Below are the code and all the weights of a small trained network. Each question names an input and a class and asks about switching units off, where a switched-off unit gives its printed mean instead of its output.

import numpy as np


def w(rows, s, z=0):
    codes = np.array(rows[::2]) - 128.0
    scale = np.full(codes.shape[1], s)
    scale[-1] = z or s
    return codes * scale


def norm(h):
    return h / np.sqrt((h * h).mean(-1, keepdims=True) + 1e-5)


def f(y):
    return np.maximum(y, 0)


def log_softmax(a):
    a = a - a.max(-1, keepdims=True)
    return a - np.log(np.exp(a).sum(-1, keepdims=True))


def net(x, mask):
    res = np.array(x, float).reshape(1, 2) / 4 @ E
    u = 0
    for l in range(2):
        y = f(norm(res) @ A[l][:, :-1].T + A[l][:, -1])
        res = res + np.where(mask[u : u + 6], y, B[l][:, -1]) @ B[l][:, :-1]
        u += 6
    return log_softmax(norm(res)[-1] @ U[:, :-1].T + U[:, -1])


A, B = {}, {}
E = w([
[114,181,154,68,191,27,37,202,206,93,202,28],'x0',
[3,229,126,195,133,86,201,205,104,221,55,179],'x1',
],0.00065)
A[0] = w([
[78,204,138,166,140,106,134,194,133,176,90,85,169],'0.n1',
[150,127,143,85,125,77,105,140,145,89,190,94,114],'0.n2',
[79,164,90,196,80,122,222,151,98,175,58,216,72],'0.n3',
[55,142,130,200,95,154,206,144,91,196,69,175,2],'0.n4',
[167,91,106,178,119,168,133,64,92,126,96,170,80],'0.n5',
[27,252,122,153,181,42,115,230,138,158,93,128,87],'0.n6',
],0.0018,0.00084)
B[0] = w([
[198,72,160,127,117,96,160,186,213,144,197,100,209],'0.n1',
[122,187,90,221,157,99,150,138,134,189,70,119,203],'0.n2',
[127,152,122,153,212,192,61,62,80,83,91,54,253],'0.n3',
[72,185,155,168,209,168,2,49,86,108,62,122,234],'0.n4',
[76,175,168,51,62,97,194,162,160,126,234,135,201],'0.n5',
[112,84,108,94,77,80,209,229,197,148,210,118,243],'0.n6',
],0.0017,0.0028)
A[1] = w([
[89,147,140,167,177,189,78,60,31,122,21,159,51],'1.n1',
[25,135,158,202,158,150,195,187,115,186,75,165,38],'1.n2',
[157,55,114,95,16,154,161,95,102,105,134,222,107],'1.n3',
[201,140,87,158,169,96,63,90,97,123,62,92,1],'1.n4',
[104,203,154,121,193,82,3,117,134,127,110,99,106],'1.n5',
[119,109,196,89,167,128,87,138,149,98,166,103,181],'1.n6',
],0.0021,0.00075)
B[1] = w([
[10,252,56,151,164,62,41,55,182,199,179,193,255],'1.n1',
[197,103,117,97,102,123,106,94,122,96,135,131,188],'1.n2',
[115,185,137,91,144,135,193,161,70,112,134,110,204],'1.n3',
[158,83,134,97,120,65,64,73,167,65,132,79,192],'1.n4',
[118,99,137,117,99,196,156,107,87,119,129,163,251],'1.n5',
[136,121,120,153,104,111,145,116,111,157,77,172,203],'1.n6',
],0.0031,0.0025)
U = w([
[137,107,128,157,101,102,147,130,115,185,72,210,76],'0',
[186,58,123,117,113,96,61,50,153,70,121,91,159],'1',
[142,158,143,66,105,154,235,132,59,101,159,137,164],'2',
[28,204,94,157,160,139,56,41,115,161,125,187,180],'3',
[121,128,133,139,138,131,115,153,127,139,90,159,3],'4',
[88,61,152,207,163,227,128,150,117,145,94,98,97],'5',
[119,125,139,135,137,135,111,157,126,140,96,164,6],'6',
[117,116,131,141,132,50,170,255,201,168,163,100,166],'7',
],0.0094,0.0051)

Each question gives the input, the list of numbers given to net, and the class t.
The units are the neurons (one row each of A and B). Each row of codes is followed by its name. A weight is (code - 128) times the scale printed after its matrix; where a second scale follows, it is the last column's (A, B and U).
mask holds one flag per neuron, layer by layer. A switched-off neuron (its flag False) gives its mean, the last column of its row in B, instead of its output. The means were averaged over made-up inputs and are rounded, as every weight is.
A unit's drop is (log p(t) with every unit on - log p(t) with that unit switched off) / (log p(t) with every unit on - log p(t) with every unit switched off).
The circuit of an input: a set's keep is (log p(t) with only the set's units on - log p(t) with every unit switched off) / (log p(t) with every unit on - log p(t) with every unit switched off). Starting from all 12 units, units are removed one at a time, each time the one whose removal leaves the highest keep (on an exact tie, the one counted first), for as long as the keep stays at least 0.8.
circuit, biggest first: the units of the circuit, biggest drop first
unit that matters most: the unit with the biggest drop
top k neurons: the k neurons with the biggest drops, biggest first
top k neurons in layer l: the k neurons of layer l with the biggest drops, biggest first
drop of u: that unit's drop, to one decimal
input [-1,-3], class 2: circuit, biggest first => 0.n4, 1.n1
input [1,6], class 7: circuit, biggest first => 0.n6
input [-1,-4], class 2: top 3 neurons => 0.n4, 0.n3, 1.n1
input [7,-3], class 1: top 2 neurons => 0.n6, 0.n5
input [1,-2], class 1: top 4 neurons in layer 0 => 0.n6, 0.n4, 0.n3, 0.n5
input [-2,-8], class 2: top 2 neurons in layer 1 => 1.n3, 1.n1
input [1,4], class 7: top 2 neurons in layer 0 => 0.n6, 0.n1
input [7,-2], class 7: top 3 neurons => 0.n4, 0.n3, 1.n1
input [4,-4], class 1: top 2 neurons => 1.n1, 0.n6
input [3,-2], class 1: top 3 neurons in layer 0 => 0.n6, 0.n4, 0.n5
input [0,6], class 5: drop of 0.n3 => 1.1
input [-2,-4], class 2: drop of 1.n1 => 0.1
input [8,-2], class 7: drop of 0.n3 => 1.0
input [-1,-6], class 2: drop of 1.n3 => 0.3
input [-6,-8], class 2: unit that matters most => 1.n3
